Here is a tiny trained network, its code and every weight. The questions are about switching its units off for an input and a class, where a switched-off unit gives its printed mean instead of its output.

import numpy as np


def w(rows, s, z=0):
    codes = np.array(rows[::2]) - 128.0
    scale = np.full(codes.shape[1], s)
    scale[-1] = z or s
    return codes * scale


def norm(h):
    return h / np.sqrt((h * h).mean(-1, keepdims=True) + 1e-5)


def f(y):
    return np.maximum(y, 0)


def log_softmax(a):
    a = a - a.max(-1, keepdims=True)
    return a - np.log(np.exp(a).sum(-1, keepdims=True))


def net(x, mask):
    res = np.array(x, float).reshape(1, 7) / 4 @ E
    u = 0
    for l in range(2):
        y = f(norm(res) @ A[l][:, :-1].T + A[l][:, -1])
        res = res + np.where(mask[u : u + 3], y, B[l][:, -1]) @ B[l][:, :-1]
        u += 3
    return log_softmax(norm(res)[-1] @ U[:, :-1].T + U[:, -1])


A, B = {}, {}
E = w([
[146,135,80,136],'x0',
[168,236,179,229],'x1',
[93,202,92,58],'x2',
[126,137,128,128],'x3',
[2,149,44,195],'x4',
[117,125,131,124],'x5',
[130,123,125,129],'x6',
],0.0035)
A[0] = w([
[138,2,186,228,2],'0.n1',
[197,85,46,181,137],'0.n2',
[183,102,152,99,9],'0.n3',
],0.0065,0.00082)
B[0] = w([
[39,254,33,39,252],'0.n1',
[176,203,196,73,195],'0.n2',
[253,138,130,228,199],'0.n3',
],0.0062,0.003)
A[1] = w([
[81,78,88,230,222],'1.n1',
[134,149,174,254,59],'1.n2',
[112,79,126,35,1],'1.n3',
],0.0094,0.00075)
B[1] = w([
[160,31,90,150,192],'1.n1',
[102,71,148,2,207],'1.n2',
[95,170,161,103,254],'1.n3',
],0.009,0.0038)
U = w([
[109,221,137,121,94],'0',
[117,83,163,67,87],'1',
[194,2,147,182,253],'2',
[118,155,159,135,84],'3',
],0.0091,0.0033)

Each question gives the input, the list of numbers given to net, and the class t.
The units are the neurons (one row each of A and B). Each row of codes is followed by its name. A weight is (code - 128) times the scale printed after its matrix; where a second scale follows, it is the last column's (A, B and U).
mask holds one flag per neuron, layer by layer. A switched-off neuron (its flag False) gives its mean, the last column of its row in B, instead of its output. The means were averaged over made-up inputs and are rounded, as every weight is.
A unit's drop is (log p(t) with every unit on - log p(t) with that unit switched off) / (log p(t) with every unit on - log p(t) with every unit switched off).
The circuit of an input: a set's keep is (log p(t) with only the set's units on - log p(t) with every unit switched off) / (log p(t) with every unit on - log p(t) with every unit switched off). Starting from all 6 units, units are removed one at a time, each time the one whose removal leaves the highest keep (on an exact tie, the one counted first), for as long as the keep stays at least 0.8.
circuit, biggest first: the units of the circuit, biggest drop first
k most important neurons: the k neurons with the biggest drops, biggest first
k most important neurons of layer l: the k neurons of layer l with the biggest drops, biggest first
drop of u: that unit's drop, to one decimal
input [-1,5,-2,7,8,7,2], class 2: circuit, biggest first => (1.n1)
input [8,5,6,-3,8,2,4], class 2: circuit, biggest first => (1.n1, 0.n1, 1.n3)
input [2,2,1,4,3,-8,-2], class 2: 2 most important neurons => (0.n1, 1.n1)
input [-3,1,0,-1,4,-2,-8], class 2: circuit, biggest first => (1.n1, 0.n1)
input [-6,-4,4,-1,8,-4,-2], class 2: 3 most important neurons => (1.n1, 0.n1, 0.n2)
input [5,-4,1,-5,5,-5,5], class 2: circuit, biggest first => (0.n1, 1.n1)
input [6,6,1,2,8,-4,1], class 2: circuit, biggest first => (1.n1, 0.n1)
input [5,6,3,-8,5,-7,5], class 1: circuit, biggest first => (1.n2, 0.n1)
input [-8,1,-8,7,-7,6,2], class 0: 2 most important neurons of layer 1 => (1.n1, 1.n2)
input [-2,7,6,-4,-2,-8,1], class 1: 4 most important neurons => (0.n1, 1.n2, 0.n2, 1.n3)
input [-8,8,6,-2,-3,4,8], class 1: 4 most important neurons => (1.n2, 0.n1, 0.n2, 1.n3)
input [5,0,-8,-5,4,-8,6], class 0: 2 most important neurons => (0.n1, 0.n2)
input [2,4,7,1,-8,2,8], class 2: circuit, biggest first => (0.n1, 1.n3)
input [2,6,5,7,0,-4,-8], class 1: 4 most important neurons => (1.n2, 0.n1, 0.n2, 1.n3)
input [3,-5,-8,6,7,-6,0], class 0: 4 most important neurons => (0.n1, 0.n2, 0.n3, 1.n2)
input [1,5,2,2,-6,-1,-8], class 2: 3 most important neurons => (0.n1, 1.n3, 0.n3)
input [0,2,1,8,7,-1,-3], class 2: 2 most important neurons => (1.n1, 0.n1)
input [-3,8,-6,7,8,-4,-1], class 1: most important neuron of layer 1 => (1.n2)
input [-8,-4,4,1,8,-7,-2], class 2: 2 most important neurons of layer 0 => (0.n1, 0.n2)
input [-1,0,-5,4,-4,1,5], class 0: most important neuron => (0.n1)
input [-7,-3,1,-3,7,4,-2], class 2: 2 most important neurons => (1.n1, 0.n1)
input [5,7,-2,7,-4,-5,7], class 1: drop of 1.n2 => 1.0
input [3,8,-3,-3,2,6,7], class 1: drop of 1.n2 => 1.0
input [-2,6,1,-6,0,5,-2], class 1: drop of 0.n1 => 0.2
